Below are the code and all the weights of a small trained network. Each question names an input and a class and asks about switching units off, where a switched-off unit gives its printed mean instead of its output.

import numpy as np


def w(rows, s, z=0):
    codes = np.array(rows[::2]) - 128.0
    scale = np.full(codes.shape[1], s)
    scale[-1] = z or s
    return codes * scale


def f(y):
    return np.maximum(y, 0)


def log_softmax(a):
    a = a - a.max(-1, keepdims=True)
    return a - np.log(np.exp(a).sum(-1, keepdims=True))


def net(x, mask):
    res = np.array(x, float).reshape(1, 5) / 4 @ E
    y = f(res @ A[0][:, :-1].T + A[0][:, -1])
    res = res + np.where(mask, y, B[0][:, -1]) @ B[0][:, :-1]
    return log_softmax(res[-1] @ U[:, :-1].T + U[:, -1])


A, B = {}, {}
E = w([
[198,85,223,148,64,204,171,92,155,169],'x0',
[25,66,13,195,127,131,141,195,190,142],'x1',
[103,94,254,156,41,172,29,224,180,108],'x2',
[241,159,147,253,184,103,183,159,253,143],'x3',
[85,165,223,171,140,68,85,212,63,240],'x4',
],0.0093)
A[0] = w([
[124,116,70,4,116,223,139,48,71,140,253],'neuron 0',
[125,138,93,188,179,60,145,150,190,184,178],'neuron 1',
[146,179,73,179,100,186,147,146,207,155,103],'neuron 2',
[148,99,74,149,232,1,249,129,125,178,129],'neuron 3',
[216,97,155,76,81,188,156,51,112,134,150],'neuron 4',
[147,210,118,155,130,79,131,168,182,136,86],'neuron 5',
[112,216,180,72,153,40,91,127,20,174,142],'neuron 6',
],0.0083,0.0044)
B[0] = w([
[9,149,90,118,139,80,114,226,204,33,252],'neuron 0',
[126,107,107,157,176,183,121,118,108,91,212],'neuron 1',
[110,150,105,144,200,182,181,97,149,159,180],'neuron 2',
[136,181,108,166,158,151,171,69,90,31,242],'neuron 3',
[115,61,24,123,64,147,96,181,115,20,218],'neuron 4',
[98,136,90,131,131,136,143,140,154,65,178],'neuron 5',
[62,230,142,103,125,49,129,158,191,80,239],'neuron 6',
],0.011,0.014)
U = w([
[175,77,137,52,168,60,202,167,77,203,4],'0',
[100,171,130,129,199,117,155,147,175,118,151],'1',
[130,100,199,140,184,153,94,189,102,181,14],'2',
[144,147,68,146,196,140,140,73,23,139,62],'3',
[117,127,234,108,72,146,57,167,70,194,178],'4',
[75,54,77,99,111,99,100,176,76,128,229],'5',
[247,109,182,161,99,136,143,128,130,111,150],'6',
],0.011,0.0034)

Each question gives the input, the list of numbers given to net, and the class t.
The units are the neurons (one row each of A and B). Each row of codes is followed by its name. A weight is (code - 128) times the scale printed after its matrix; where a second scale follows, it is the last column's (A, B and U).
mask holds one flag per neuron, in row order. A switched-off neuron (its flag False) gives its mean, the last column of its row in B, instead of its output. The means were averaged over made-up inputs and are rounded, as every weight is.
A unit's drop is (log p(t) with every unit on - log p(t) with that unit switched off) / (log p(t) with every unit on - log p(t) with every unit switched off).
The circuit of an input: a set's keep is (log p(t) with only the set's units on - log p(t) with every unit switched off) / (log p(t) with every unit on - log p(t) with every unit switched off). Starting from all 7 units, units are removed one at a time, each time the one whose removal leaves the highest keep (on an exact tie, the one counted first), for as long as the keep stays at least 0.8.
circuit, biggest first: the units of the circuit, biggest drop first
k most important neurons: the k neurons with the biggest drops, biggest first
drop when u is switched off: that unit's drop, to one decimal
input [4,-7,-7,-6,6], class 1: circuit, biggest first : (neuron 6)
input [3,0,3,0,-2], class 5: circuit, biggest first : (neuron 3; neuron 6)
input [3,-8,3,2,3], class 4: circuit, biggest first : (neuron 0; neuron 3)
input [4,-8,-1,1,3], class 5: 2 most important neurons : (neuron 4; neuron 3)
input [-6,-5,1,2,-6], class 5: circuit, biggest first : (neuron 6; neuron 3)
input [-7,6,0,5,1], class 3: circuit, biggest first : (neuron 0; neuron 6)
input [-2,-2,6,-6,3], class 4: circuit, biggest first : (neuron 3; neuron 4; neuron 0)
input [4,-1,6,2,2], class 4: circuit, biggest first : (neuron 3; neuron 0)
input [5,1,-5,4,-4], class 3: 2 most important neurons : (neuron 6; neuron 3)
input [-3,-1,-5,-7,-2], class 1: 3 most important neurons : (neuron 6; neuron 4; neuron 0)
input [7,-2,-2,0,6], class 4: 2 most important neurons : (neuron 0; neuron 3)
input [8,-6,-3,-1,8], class 5: 3 most important neurons : (neuron 4; neuron 3; neuron 2)
input [-3,-1,-1,-6,2], class 1: drop when neuron 4 is switched off : 0.4
input [7,2,1,6,-8], class 6: drop when neuron 0 is switched off : 0.8
input [-3,-4,2,-6,0], class 1: drop when neuron 6 is switched off : 2.1
input [5,3,-7,6,-1], class 3: drop when neuron 0 is switched off : 0.0
